Here is a tiny trained network, its code and every weight. The questions are about switching its units off for an input and a class, where a switched-off unit gives its printed mean instead of its output.

import numpy as np


def w(rows, s, z=0):
    codes = np.array(rows[::2]) - 128.0
    scale = np.full(codes.shape[1], s)
    scale[-1] = z or s
    return codes * scale


def norm(h):
    return h / np.sqrt((h * h).mean(-1, keepdims=True) + 1e-5)


def f(y):
    return np.maximum(y, 0)


def log_softmax(a):
    a = a - a.max(-1, keepdims=True)
    return a - np.log(np.exp(a).sum(-1, keepdims=True))


def net(x, mask):
    res = np.array(x, float).reshape(1, 6) / 4 @ E
    u = 0
    for l in range(2):
        y = f(norm(res) @ A[l][:, :-1].T + A[l][:, -1])
        res = res + np.where(mask[u : u + 12], y, B[l][:, -1]) @ B[l][:, :-1]
        u += 12
    return log_softmax(norm(res)[-1] @ U[:, :-1].T + U[:, -1])


A, B = {}, {}
E = w([
[56,168,75,118],'x0',
[149,15,145,182],'x1',
[112,11,160,166],'x2',
[163,126,163,253],'x3',
[50,161,64,135],'x4',
[237,117,155,88],'x5',
],0.0032)
A[0] = w([
[201,94,147,72,158],'L0N0',
[121,149,173,38,134],'L0N1',
[178,174,104,107,192],'L0N2',
[74,137,235,105,253],'L0N3',
[156,123,146,74,42],'L0N4',
[75,197,74,160,145],'L0N5',
[22,128,131,57,137],'L0N6',
[84,210,145,131,152],'L0N7',
[70,2,113,222,141],'L0N8',
[141,186,207,91,137],'L0N9',
[204,129,163,170,142],'L0N10',
[74,168,178,179,194],'L0N11',
],0.0084,0.0019)
B[0] = w([
[163,212,122,255,206],'L0N0',
[186,173,89,8,197],'L0N1',
[140,45,197,141,193],'L0N2',
[156,182,67,128,184],'L0N3',
[101,163,112,125,158],'L0N4',
[158,152,138,176,226],'L0N5',
[177,88,112,172,233],'L0N6',
[108,197,124,168,206],'L0N7',
[48,69,170,3,254],'L0N8',
[40,96,142,81,183],'L0N9',
[116,115,190,132,205],'L0N10',
[149,101,51,135,190],'L0N11',
],0.005,0.0053)
A[1] = w([
[94,152,46,205,173],'L1N0',
[87,137,107,173,61],'L1N1',
[166,76,177,196,155],'L1N2',
[171,51,167,147,249],'L1N3',
[156,213,127,46,171],'L1N4',
[163,211,47,145,242],'L1N5',
[173,123,132,255,215],'L1N6',
[104,184,56,175,140],'L1N7',
[121,178,132,85,57],'L1N8',
[57,195,157,133,63],'L1N9',
[54,244,110,166,25],'L1N10',
[94,127,82,210,35],'L1N11',
],0.0074,0.0012)
B[1] = w([
[138,151,134,147,203],'L1N0',
[150,171,67,187,156],'L1N1',
[61,88,141,133,199],'L1N2',
[56,159,145,123,208],'L1N3',
[173,78,110,118,230],'L1N4',
[185,73,155,122,254],'L1N5',
[136,173,154,140,218],'L1N6',
[127,143,140,149,204],'L1N7',
[150,97,103,105,167],'L1N8',
[166,3,89,162,162],'L1N9',
[112,148,100,89,206],'L1N10',
[78,118,85,212,171],'L1N11',
],0.0064,0.0049)
U = w([
[63,101,158,63,212],'0',
[121,212,54,246,137],'1',
[225,115,83,41,130],'2',
[83,159,148,88,5],'3',
[85,160,211,182,123],'4',
],0.011,0.0027)

Each question gives the input, the list of numbers given to net, and the class t.
The units are the neurons (one row each of A and B). Each row of codes is followed by its name. A weight is (code - 128) times the scale printed after its matrix; where a second scale follows, it is the last column's (A, B and U).
mask holds one flag per neuron, layer by layer. A switched-off neuron (its flag False) gives its mean, the last column of its row in B, instead of its output. The means were averaged over made-up inputs and are rounded, as every weight is.
A unit's drop is (log p(t) with every unit on - log p(t) with that unit switched off) / (log p(t) with every unit on - log p(t) with every unit switched off).
unit that matters most: the unit with the biggest drop
top k neurons: the k neurons with the biggest drops, biggest first
top k neurons in layer l: the k neurons of layer l with the biggest drops, biggest first
drop of u: that unit's drop, to one decimal
input [-8,-3,6,-6,-7,-5], class 2: top 2 neurons in layer 0 -> L0N3, L0N1
input [-7,8,-4,1,-4,1], class 4: unit that matters most -> L0N0
input [3,-1,-8,7,0,4], class 4: top 2 neurons in layer 0 -> L0N2, L0N1
input [-7,-8,8,3,6,0], class 0: top 2 neurons in layer 0 -> L0N8, L0N1
input [7,6,3,-4,-8,8], class 4: top 2 neurons in layer 0 -> L0N0, L0N8
input [-8,-7,1,-1,4,-5], class 1: top 4 neurons in layer 0 -> L0N8, L0N7, L0N6, L0N5
input [2,-4,6,-3,0,-3], class 1: top 2 neurons in layer 0 -> L0N6, L0N3
input [6,4,-1,7,-5,0], class 0: top 2 neurons -> L0N8, L0N0
input [8,-4,-3,6,-8,7], class 4: top 2 neurons -> L0N2, L0N8
input [-8,2,3,5,4,3], class 0: top 4 neurons in layer 0 -> L0N8, L0N5, L0N7, L0N6
input [-4,4,1,1,6,6], class 4: top 2 neurons -> L0N0, L0N1
input [7,2,2,-7,0,-1], class 2: drop of L1N0 -> 0.0
input [5,8,3,5,2,-5], class 0: drop of L0N8 -> 1.4
input [-3,-2,5,3,5,-6], class 0: drop of L0N8 -> 2.9
input [0,3,-5,0,7,8], class 4: unit that matters most -> L0N2
